Below is a small trained network, with its code and all its weights. Each question gives an input and a class and asks what happens when units are switched off, that is, made to give their printed mean instead of their output.

import numpy as np


def w(rows, s, z=0):
    codes = np.array(rows[::2]) - 128.0
    scale = np.full(codes.shape[1], s)
    scale[-1] = z or s
    return codes * scale


def norm(h):
    return h / np.sqrt((h * h).mean(-1, keepdims=True) + 1e-5)


def f(y):
    return np.maximum(y, 0)


def log_softmax(a):
    a = a - a.max(-1, keepdims=True)
    return a - np.log(np.exp(a).sum(-1, keepdims=True))


def net(x, mask):
    res = np.array(x, float).reshape(1, 4) / 4 @ E
    u = 0
    for l in range(2):
        y = f(norm(res) @ A[l][:, :-1].T + A[l][:, -1])
        res = res + np.where(mask[u : u + 8], y, B[l][:, -1]) @ B[l][:, :-1]
        u += 8
    return log_softmax(norm(res)[-1] @ U[:, :-1].T + U[:, -1])


A, B = {}, {}
E = w([
[242,77,67,36,102],'x0',
[140,180,187,193,209],'x1',
[197,21,2,206,77],'x2',
[255,83,140,115,184],'x3',
],0.0074)
A[0] = w([
[74,143,140,133,62,169],'L0N0',
[115,65,108,189,150,32],'L0N1',
[193,123,113,8,112,101],'L0N2',
[99,116,74,165,147,58],'L0N3',
[183,112,137,74,96,96],'L0N4',
[101,177,166,81,114,108],'L0N5',
[2,127,147,158,97,103],'L0N6',
[101,178,172,178,39,2],'L0N7',
],0.012,0.0041)
B[0] = w([
[79,205,49,146,111,210],'L0N0',
[137,109,188,216,52,177],'L0N1',
[252,119,28,106,105,238],'L0N2',
[139,72,165,191,34,162],'L0N3',
[220,116,50,104,131,195],'L0N4',
[194,138,127,200,48,207],'L0N5',
[1,223,67,79,111,254],'L0N6',
[125,96,61,75,18,175],'L0N7',
],0.0084,0.0067)
A[1] = w([
[49,106,166,138,145,178],'L1N0',
[118,88,130,249,88,19],'L1N1',
[118,155,83,228,82,253],'L1N2',
[119,211,204,170,125,200],'L1N3',
[152,59,72,83,239,202],'L1N4',
[133,94,136,218,74,35],'L1N5',
[121,117,215,115,177,33],'L1N6',
[89,145,229,126,190,98],'L1N7',
],0.012,0.0049)
B[1] = w([
[164,158,89,25,131,161],'L1N0',
[156,81,192,255,54,165],'L1N1',
[90,76,195,130,209,249],'L1N2',
[237,74,183,115,208,193],'L1N3',
[111,165,69,80,22,185],'L1N4',
[152,44,150,176,173,161],'L1N5',
[73,209,154,86,183,137],'L1N6',
[140,148,155,43,206,149],'L1N7',
],0.0095,0.012)
U = w([
[161,195,230,52,221,46],'0',
[5,219,93,73,82,141],'1',
[251,143,14,53,16,173],'2',
[114,29,238,254,83,3],'3',
],0.0095,0.0042)

Each question gives the input, the list of numbers given to net, and the class t.
The units are the neurons (one row each of A and B). Each row of codes is followed by its name. A weight is (code - 128) times the scale printed after its matrix; where a second scale follows, it is the last column's (A, B and U).
mask holds one flag per neuron, layer by layer. A switched-off neuron (its flag False) gives its mean, the last column of its row in B, instead of its output. The means were averaged over made-up inputs and are rounded, as every weight is.
A unit's drop is (log p(t) with every unit on - log p(t) with that unit switched off) / (log p(t) with every unit on - log p(t) with every unit switched off).
The circuit of an input: a set's keep is (log p(t) with only the set's units on - log p(t) with every unit switched off) / (log p(t) with every unit on - log p(t) with every unit switched off). Starting from the 12 units with the biggest drops (on a tie, the unit counted first), units are removed one at a time, each time the one whose removal leaves the highest keep (on an exact tie, the one counted first), for as long as the keep stays at least 0.8.
circuit, biggest first: the units of the circuit, biggest drop first
most important unit: the unit with the biggest drop
top k neurons: the k neurons with the biggest drops, biggest first
top k neurons in layer l: the k neurons of layer l with the biggest drops, biggest first
drop when u is switched off: that unit's drop, to one decimal
input [-7,-1,3,-2], class 1: circuit, biggest first : [L0N6]
input [-4,-3,7,-7], class 1: top 2 neurons : [L0N6 L0N0]
input [-4,6,2,-4], class 1: top 2 neurons : [L0N6 L0N7]
input [6,6,-8,7], class 2: circuit, biggest first : [L0N2 L1N2]
input [4,-1,-8,-3], class 2: top 4 neurons : [L0N2 L1N2 L0N1 L1N7]
input [1,3,-3,4], class 2: top 2 neurons in layer 1 : [L1N2 L1N4]
input [1,3,0,1], class 0: top 4 neurons : [L0N2 L0N4 L0N7 L0N5]
input [-5,8,3,-6], class 1: top 2 neurons : [L0N6 L0N7]
input [-6,7,1,0], class 0: top 2 neurons in layer 1 : [L1N3 L1N0]
input [-1,0,-1,2], class 0: drop when L0N2 is switched off : 0.2
input [4,1,-6,1], class 2: drop when L0N2 is switched off : 0.1
input [-6,4,4,-5], class 1: drop when L0N6 is switched off : 3.3
input [5,7,0,-6], class 0: drop when L0N3 is switched off : 0.1
input [-5,-6,5,-5], class 1: most important unit : L0N6
